Below are the code and all the weights of a small trained network. Each question names an input and a class and asks about switching units off, where a switched-off unit gives its printed mean instead of its output.

import numpy as np


def w(rows, s, z=0):
    codes = np.array(rows[::2]) - 128.0
    scale = np.full(codes.shape[1], s)
    scale[-1] = z or s
    return codes * scale


def norm(h):
    return h / np.sqrt((h * h).mean(-1, keepdims=True) + 1e-5)


def f(y):
    return np.maximum(y, 0)


def log_softmax(a):
    a = a - a.max(-1, keepdims=True)
    return a - np.log(np.exp(a).sum(-1, keepdims=True))


def net(x, mask):
    res = np.array(x, float).reshape(1, 7) / 4 @ E
    u = 0
    for l in range(3):
        y = f(norm(res) @ A[l][:, :-1].T + A[l][:, -1])
        res = res + np.where(mask[u : u + 3], y, B[l][:, -1]) @ B[l][:, :-1]
        u += 3
    return log_softmax(norm(res)[-1] @ U[:, :-1].T + U[:, -1])


A, B = {}, {}
E = w([
[196,138,73,189,64,170,78,201,141],'x0',
[125,207,177,185,59,93,62,49,156],'x1',
[112,117,161,125,168,64,154,70,254],'x2',
[86,114,137,125,193,162,130,133,123],'x3',
[140,196,237,31,92,75,145,199,131],'x4',
[68,118,75,167,133,121,117,52,108],'x5',
[37,62,169,149,75,88,129,238,194],'x6',
],0.0089)
A[0] = w([
[95,149,87,158,200,173,113,20,93,121],'0.n1',
[91,156,149,102,142,169,110,117,6,104],'0.n2',
[102,172,245,43,172,54,135,20,170,2],'0.n3',
],0.02,0.0034)
B[0] = w([
[143,91,127,167,134,167,134,88,173,237],'0.n1',
[109,134,89,144,92,135,146,121,78,217],'0.n2',
[140,197,152,161,222,58,237,252,184,254],'0.n3',
],0.016,0.015)
A[1] = w([
[48,124,144,180,85,13,150,11,154,95],'1.n1',
[22,81,251,58,250,95,167,107,142,247],'1.n2',
[41,10,222,36,174,75,100,200,161,181],'1.n3',
],0.016,0.0012)
B[1] = w([
[57,173,66,114,56,44,133,94,186,188],'1.n1',
[164,190,66,190,142,61,192,180,254,255],'1.n2',
[138,160,157,177,192,119,143,193,134,247],'1.n3',
],0.0087,0.0098)
A[2] = w([
[109,74,242,58,148,136,133,158,101,51],'2.n1',
[119,118,140,84,151,110,108,6,114,4],'2.n2',
[96,46,113,129,122,158,114,249,169,185],'2.n3',
],0.023,0.0032)
B[2] = w([
[64,38,153,167,154,112,169,169,125,138],'2.n1',
[168,134,142,181,120,193,139,139,108,141],'2.n2',
[151,170,164,151,201,37,247,143,254,254],'2.n3',
],0.0092,0.016)
U = w([
[101,128,158,76,176,103,90,83,59,15],'0',
[54,138,124,131,57,70,101,101,143,92],'1',
[127,146,167,151,178,80,185,183,183,219],'2',
[114,142,148,87,123,149,172,173,8,106],'3',
[114,105,195,72,170,153,75,115,102,3],'4',
[112,98,163,56,146,132,91,98,111,4],'5',
[218,195,175,81,76,128,75,146,66,89],'6',
[137,79,88,178,143,183,146,41,120,223],'7',
],0.015,0.0048)

Each question gives the input, the list of numbers given to net, and the class t.
The units are the neurons (one row each of A and B). Each row of codes is followed by its name. A weight is (code - 128) times the scale printed after its matrix; where a second scale follows, it is the last column's (A, B and U).
mask holds one flag per neuron, layer by layer. A switched-off neuron (its flag False) gives its mean, the last column of its row in B, instead of its output. The means were averaged over made-up inputs and are rounded, as every weight is.
A unit's drop is (log p(t) with every unit on - log p(t) with that unit switched off) / (log p(t) with every unit on - log p(t) with every unit switched off).
The circuit of an input: a set's keep is (log p(t) with only the set's units on - log p(t) with every unit switched off) / (log p(t) with every unit on - log p(t) with every unit switched off). Starting from all 9 units, units are removed one at a time, each time the one whose removal leaves the highest keep (on an exact tie, the one counted first), for as long as the keep stays at least 0.8.
units of the circuit, in order: the units of the circuit, biggest drop first
most important unit: the unit with the biggest drop
top k neurons: the k neurons with the biggest drops, biggest first
top k neurons in layer l: the k neurons of layer l with the biggest drops, biggest first
drop when u is switched off: that unit's drop, to one decimal
input [1,0,4,-3,-4,1,5], class 1: units of the circuit, in order -> (0.n3, 1.n1)
input [8,8,-3,0,-5,-2,-4], class 7: most important unit -> 0.n3
input [-5,3,-5,-5,-7,2,8], class 1: units of the circuit, in order -> (0.n3, 1.n1)
input [2,-3,-3,-4,-1,-8,-8], class 6: top 2 neurons in layer 0 -> (0.n3, 0.n1)
input [5,-8,-2,1,8,1,-4], class 3: units of the circuit, in order -> (0.n3, 0.n2, 1.n2, 0.n1)
input [5,-4,6,-8,3,-8,-7], class 6: units of the circuit, in order -> (0.n3, 2.n3, 1.n2, 0.n1)
input [6,5,-2,-6,8,-3,-4], class 6: units of the circuit, in order -> (0.n3, 2.n3)
input [-2,3,-4,0,1,-2,3], class 3: top 2 neurons -> (0.n3, 0.n1)
input [-1,-6,-1,8,0,-8,-6], class 3: top 3 neurons -> (0.n3, 0.n2, 2.n3)
input [4,0,8,-3,-4,8,6], class 1: units of the circuit, in order -> (0.n3, 1.n1)
input [8,6,-2,6,2,1,-1], class 6: units of the circuit, in order -> (0.n3, 2.n3, 0.n1)
input [0,-4,-7,1,-3,7,4], class 7: top 2 neurons -> (0.n3, 0.n2)
input [2,0,-3,-8,7,7,3], class 1: top 2 neurons -> (0.n3, 2.n3)
input [8,6,8,-2,-7,2,3], class 1: top 2 neurons -> (0.n3, 1.n1)
input [0,-5,-8,-1,-5,2,-1], class 7: units of the circuit, in order -> (0.n3)
input [6,-2,-2,-2,-2,-4,-4], class 6: top 2 neurons -> (0.n3, 0.n1)
input [7,-1,-3,5,7,-1,-2], class 6: top 2 neurons in layer 1 -> (1.n2, 1.n3)
input [-1,6,-5,4,-6,4,6], class 1: drop when 0.n3 is switched off -> 0.6
input [0,-7,-8,0,-3,8,0], class 7: drop when 0.n3 is switched off -> 0.2
input [7,5,-6,7,-5,-3,-3], class 7: drop when 1.n1 is switched off -> 0.0
